Below is a small trained network, with its code and all its weights. Each question gives an input and a class and asks what happens when units are switched off, that is, made to give their printed mean instead of their output.

import numpy as np


def w(rows, s, z=0):
    codes = np.array(rows[::2]) - 128.0
    scale = np.full(codes.shape[1], s)
    scale[-1] = z or s
    return codes * scale


def norm(h):
    return h / np.sqrt((h * h).mean(-1, keepdims=True) + 1e-5)


def f(y):
    return np.maximum(y, 0)


def log_softmax(a):
    a = a - a.max(-1, keepdims=True)
    return a - np.log(np.exp(a).sum(-1, keepdims=True))


def net(x, mask):
    res = np.array(x, float).reshape(1, 6) / 4 @ E
    u = 0
    for l in range(2):
        y = f(norm(res) @ A[l][:, :-1].T + A[l][:, -1])
        res = res + np.where(mask[u : u + 7], y, B[l][:, -1]) @ B[l][:, :-1]
        u += 7
    return log_softmax(norm(res)[-1] @ U[:, :-1].T + U[:, -1])


A, B = {}, {}
E = w([
[145,91,111,216,84],'x0',
[79,23,217,86,70],'x1',
[124,170,155,96,151],'x2',
[138,157,141,120,165],'x3',
[2,226,66,70,205],'x4',
[72,239,139,243,221],'x5',
],0.0065)
A[0] = w([
[254,160,210,213,136,253],'0.n0',
[152,223,206,134,72,205],'0.n1',
[148,146,134,209,133,67],'0.n2',
[160,132,49,97,104,104],'0.n3',
[96,174,171,188,200,179],'0.n4',
[139,81,185,95,78,9],'0.n5',
[203,161,127,103,129,251],'0.n6',
],0.0094,0.0025)
B[0] = w([
[118,16,118,75,254,255],'0.n0',
[98,52,96,92,16,182],'0.n1',
[157,120,39,160,191,179],'0.n2',
[37,85,55,67,164,168],'0.n3',
[83,122,150,160,80,247],'0.n4',
[152,193,113,126,78,195],'0.n5',
[46,102,82,123,130,194],'0.n6',
],0.0081,0.0064)
A[1] = w([
[113,168,158,147,80,198],'1.n0',
[81,150,82,107,55,63],'1.n1',
[117,130,99,18,162,228],'1.n2',
[142,192,146,155,208,56],'1.n3',
[90,151,75,124,179,29],'1.n4',
[92,192,50,149,162,5],'1.n5',
[202,1,194,36,118,69],'1.n6',
],0.0085,0.0026)
B[1] = w([
[155,37,74,40,66,153],'1.n0',
[80,80,162,220,146,173],'1.n1',
[185,25,162,116,172,233],'1.n2',
[169,159,197,61,118,151],'1.n3',
[153,149,163,178,93,187],'1.n4',
[122,188,172,254,125,192],'1.n5',
[215,232,216,128,42,254],'1.n6',
],0.0072)
U = w([
[171,57,200,67,98,107],'0',
[47,88,103,127,182,29],'1',
[187,254,196,143,47,247],'2',
],0.0069,0.0012)

Each question gives the input, the list of numbers given to net, and the class t.
The units are the neurons (one row each of A and B). Each row of codes is followed by its name. A weight is (code - 128) times the scale printed after its matrix; where a second scale follows, it is the last column's (A, B and U).
mask holds one flag per neuron, layer by layer. A switched-off neuron (its flag False) gives its mean, the last column of its row in B, instead of its output. The means were averaged over made-up inputs and are rounded, as every weight is.
A unit's drop is (log p(t) with every unit on - log p(t) with that unit switched off) / (log p(t) with every unit on - log p(t) with every unit switched off).
The circuit of an input: a set's keep is (log p(t) with only the set's units on - log p(t) with every unit switched off) / (log p(t) with every unit on - log p(t) with every unit switched off). Starting from the 12 units with the biggest drops (on a tie, the unit counted first), units are removed one at a time, each time the one whose removal leaves the highest keep (on an exact tie, the one counted first), for as long as the keep stays at least 0.8.
circuit, biggest first: the units of the circuit, biggest drop first
k most important neurons: the k neurons with the biggest drops, biggest first
top k neurons in layer l: the k neurons of layer l with the biggest drops, biggest first
drop when u is switched off: that unit's drop, to one decimal
input [-5,-8,0,-8,-4,8], class 1: circuit, biggest first : (1.n6)
input [1,-5,-5,4,-3,8], class 1: 2 most important neurons : (0.n0; 1.n6)
input [5,1,0,2,-2,-5], class 2: top 3 neurons in layer 0 : (0.n5; 0.n1; 0.n2)
input [1,8,3,2,-3,-4], class 2: circuit, biggest first : (1.n6; 0.n5)
input [-5,-7,6,5,-6,2], class 1: top 2 neurons in layer 0 : (0.n6; 0.n2)
input [-8,6,-1,2,-1,-8], class 2: 2 most important neurons : (1.n6; 0.n0)
input [3,8,7,-6,-6,-1], class 2: circuit, biggest first : (1.n6; 0.n5)
input [-5,-5,-1,0,1,-7], class 1: top 2 neurons in layer 0 : (0.n3; 0.n6)
input [-4,-2,-1,-8,1,-3], class 1: 3 most important neurons : (0.n3; 1.n6; 0.n0)
input [-3,-1,-4,-6,-1,1], class 1: circuit, biggest first : (1.n6; 0.n3)
input [-5,-1,-3,2,-4,1], class 1: 2 most important neurons : (0.n0; 0.n6)
input [4,-7,-1,-2,-5,5], class 1: 2 most important neurons : (0.n0; 1.n6)
input [-6,3,-7,-6,-2,-1], class 2: top 2 neurons in layer 1 : (1.n6; 1.n2)
input [-2,8,-6,-3,-3,-5], class 2: top neuron in layer 1 : (1.n6)
input [0,-2,3,1,-6,8], class 1: drop when 0.n1 is switched off : 0.0
input [-2,-4,-8,1,-5,5], class 1: drop when 1.n6 is switched off : 0.1
input [3,-7,-8,8,-7,2], class 1: drop when 0.n6 is switched off : 0.1
input [-4,2,-5,-6,0,-2], class 2: drop when 0.n6 is switched off : 0.4
